Below are the code and all the weights of a small trained network. Each question names an input and a class and asks about switching units off, where a switched-off unit gives its printed mean instead of its output.

import numpy as np


def w(rows, s, z=0):
    codes = np.array(rows[::2]) - 128.0
    scale = np.full(codes.shape[1], s)
    scale[-1] = z or s
    return codes * scale


def norm(h):
    return h / np.sqrt((h * h).mean(-1, keepdims=True) + 1e-5)


def f(y):
    return y / 2 * (1 + np.tanh(0.7978845608 * (y + 0.044715 * y**3)))


def log_softmax(a):
    a = a - a.max(-1, keepdims=True)
    return a - np.log(np.exp(a).sum(-1, keepdims=True))


def net(x, mask):
    res = np.array(x, float).reshape(1, 7) / 4 @ E
    u = 0
    for l in range(3):
        y = f(norm(res) @ A[l][:, :-1].T + A[l][:, -1])
        res = res + np.where(mask[u : u + 13], y, B[l][:, -1]) @ B[l][:, :-1]
        u += 13
    return log_softmax(norm(res)[-1] @ U[:, :-1].T + U[:, -1])


A, B = {}, {}
E = w([
[127,128,127,129,127],'x0',
[255,156,248,47,210],'x1',
[153,162,122,74,55],'x2',
[139,137,118,126,134],'x3',
[114,102,148,139,122],'x4',
[166,22,79,101,133],'x5',
[169,117,127,185,118],'x6',
],0.0078)
A[0] = w([
[108,126,126,51,142,80],'0.n0',
[197,40,193,49,134,78],'0.n1',
[205,164,159,132,136,174],'0.n2',
[126,174,111,129,60,151],'0.n3',
[170,147,188,89,165,235],'0.n4',
[122,64,67,178,73,155],'0.n5',
[111,93,4,127,133,110],'0.n6',
[65,107,71,134,98,236],'0.n7',
[131,133,68,78,150,166],'0.n8',
[168,194,17,97,193,202],'0.n9',
[89,254,124,96,157,48],'0.n10',
[136,167,93,20,50,2],'0.n11',
[73,123,162,105,179,134],'0.n12',
],0.0078,0.0028)
B[0] = w([
[67,148,157,123,118,133],'0.n0',
[115,122,102,77,185,219],'0.n1',
[132,168,75,168,192,206],'0.n2',
[161,92,172,160,133,181],'0.n3',
[117,107,74,132,113,249],'0.n4',
[189,143,79,72,213,238],'0.n5',
[130,138,162,99,157,219],'0.n6',
[153,119,158,102,186,254],'0.n7',
[89,89,174,117,125,152],'0.n8',
[72,2,221,154,125,169],'0.n9',
[53,90,155,116,111,183],'0.n10',
[155,97,137,149,88,163],'0.n11',
[75,71,142,137,188,146],'0.n12',
],0.0074,0.0044)
A[1] = w([
[160,137,140,123,67,28],'1.n0',
[73,131,108,129,157,126],'1.n1',
[177,157,75,176,127,62],'1.n2',
[119,98,60,142,110,99],'1.n3',
[104,113,152,120,200,172],'1.n4',
[55,127,57,139,88,219],'1.n5',
[130,158,127,45,59,214],'1.n6',
[72,248,176,161,118,15],'1.n7',
[201,122,185,89,170,240],'1.n8',
[106,123,69,155,85,4],'1.n9',
[194,164,88,112,112,34],'1.n10',
[196,171,84,84,69,203],'1.n11',
[225,152,97,219,132,29],'1.n12',
],0.011,0.0022)
B[1] = w([
[169,89,96,156,134,124],'1.n0',
[181,137,187,135,148,173],'1.n1',
[82,182,227,96,117,155],'1.n2',
[113,182,101,68,184,158],'1.n3',
[150,103,144,190,114,235],'1.n4',
[204,188,172,61,206,192],'1.n5',
[230,84,171,239,173,184],'1.n6',
[81,84,29,65,38,216],'1.n7',
[37,158,38,98,163,254],'1.n8',
[153,167,101,94,187,130],'1.n9',
[111,128,180,167,93,145],'1.n10',
[142,91,151,223,200,176],'1.n11',
[101,119,254,76,74,186],'1.n12',
],0.008,0.0057)
A[2] = w([
[46,188,146,137,62,177],'2.n0',
[97,111,134,73,172,211],'2.n1',
[168,85,92,105,165,252],'2.n2',
[102,70,94,135,97,14],'2.n3',
[107,163,73,107,144,84],'2.n4',
[84,112,156,170,122,126],'2.n5',
[51,63,102,130,144,147],'2.n6',
[139,121,254,66,134,135],'2.n7',
[187,140,144,141,66,152],'2.n8',
[185,145,133,200,82,82],'2.n9',
[113,124,141,117,141,145],'2.n10',
[93,166,124,180,122,145],'2.n11',
[142,113,196,209,134,138],'2.n12',
],0.012,0.0035)
B[2] = w([
[66,76,37,101,59,191],'2.n0',
[121,139,115,179,65,252],'2.n1',
[107,172,153,136,67,255],'2.n2',
[123,134,92,145,113,133],'2.n3',
[116,113,217,71,183,158],'2.n4',
[167,95,147,159,117,146],'2.n5',
[146,152,144,165,94,211],'2.n6',
[84,254,193,128,151,204],'2.n7',
[193,85,131,168,97,141],'2.n8',
[110,105,155,142,184,134],'2.n9',
[157,129,165,139,128,151],'2.n10',
[171,93,73,132,157,136],'2.n11',
[147,68,206,192,80,168],'2.n12',
],0.009,0.0076)
U = w([
[87,76,43,52,79,159],'0',
[138,202,145,23,254,4],'1',
[98,163,203,106,70,118],'2',
[215,66,145,191,152,138],'3',
[105,137,150,117,95,228],'4',
[111,136,144,120,100,201],'5',
[98,144,152,117,98,37],'6',
],0.011,0.0022)

Each question gives the input, the list of numbers given to net, and the class t.
The units are the neurons (one row each of A and B). Each row of codes is followed by its name. A weight is (code - 128) times the scale printed after its matrix; where a second scale follows, it is the last column's (A, B and U).
mask holds one flag per neuron, layer by layer. A switched-off neuron (its flag False) gives its mean, the last column of its row in B, instead of its output. The means were averaged over made-up inputs and are rounded, as every weight is.
A unit's drop is (log p(t) with every unit on - log p(t) with that unit switched off) / (log p(t) with every unit on - log p(t) with every unit switched off).
The circuit of an input: a set's keep is (log p(t) with only the set's units on - log p(t) with every unit switched off) / (log p(t) with every unit on - log p(t) with every unit switched off). Starting from the 12 units with the biggest drops (on a tie, the unit counted first), units are removed one at a time, each time the one whose removal leaves the highest keep (on an exact tie, the one counted first), for as long as the keep stays at least 0.8.
circuit, biggest first: the units of the circuit, biggest drop first
unit that matters most: the unit with the biggest drop
k most important neurons: the k neurons with the biggest drops, biggest first
k most important neurons of layer l: the k neurons of layer l with the biggest drops, biggest first
input [8,6,-5,-2,2,5,4], class 6: 2 most important neurons -> (1.n5; 0.n5)
input [-3,-4,1,8,1,-8,-3], class 0: circuit, biggest first -> (1.n7; 2.n0)
input [6,2,-7,-2,-6,-5,-4], class 3: 2 most important neurons -> (1.n4; 0.n12)
input [-1,-6,-8,-6,-4,-6,5], class 3: most important neuron -> (1.n8)
input [-1,1,7,6,0,7,-8], class 2: circuit, biggest first -> (2.n2; 1.n6)
input [-3,-2,-8,5,-4,-2,8], class 2: circuit, biggest first -> (1.n12; 1.n2; 0.n10)
input [3,5,6,1,-6,1,1], class 3: 4 most important neurons -> (1.n11; 1.n6; 0.n7; 0.n5)
input [6,1,6,-4,6,2,4], class 3: circuit, biggest first -> (1.n11; 0.n9)
input [8,-4,-3,6,5,6,8], class 2: 3 most important neurons of layer 1 -> (1.n12; 1.n2; 1.n7)
input [-3,8,6,4,2,8,-4], class 0: 4 most important neurons -> (1.n8; 2.n7; 1.n5; 0.n4)
input [6,-6,1,-2,3,-5,-3], class 1: 2 most important neurons of layer 1 -> (1.n5; 1.n1)
input [1,-7,2,5,1,5,-8], class 2: 3 most important neurons of layer 2 -> (2.n2; 2.n1; 2.n11)
input [2,4,8,5,-6,-8,4], class 0: 3 most important neurons -> (1.n7; 0.n2; 2.n0)
input [4,-7,-8,-6,3,5,-3], class 3: unit that matters most -> 0.n7
input [-2,-8,8,1,3,-1,1], class 1: 2 most important neurons -> (1.n5; 1.n3)
input [2,-6,-4,0,-5,-3,-4], class 1: 2 most important neurons -> (1.n5; 1.n6)
input [1,5,-7,5,5,-2,-3], class 3: 3 most important neurons -> (1.n4; 0.n5; 2.n7)
input [-2,7,-3,-8,1,8,6], class 0: 2 most important neurons -> (1.n8; 2.n7)
input [1,4,8,2,8,-8,5], class 0: 3 most important neurons -> (1.n7; 0.n2; 2.n0)
input [-1,0,6,-3,-8,5,-8], class 2: unit that matters most -> 0.n9
input [8,6,4,2,-5,2,-7], class 6: 2 most important neurons of layer 2 -> (2.n1; 2.n2)
input [8,6,-6,-3,-8,-5,-6], class 5: 2 most important neurons of layer 0 -> (0.n5; 0.n10)
input [-3,-1,-2,4,-7,2,8], class 2: 2 most important neurons -> (1.n12; 1.n5)
input [6,-7,8,-8,-6,7,-2], class 3: 3 most important neurons of layer 1 -> (1.n6; 1.n8; 1.n11)
input [0,-3,2,-5,-3,-7,-4], class 0: 2 most important neurons -> (1.n7; 2.n0)
input [1,6,-4,-6,-4,8,1], class 0: 2 most important neurons -> (2.n7; 1.n5)
input [5,4,6,-3,1,-2,-4], class 3: unit that matters most -> 1.n6
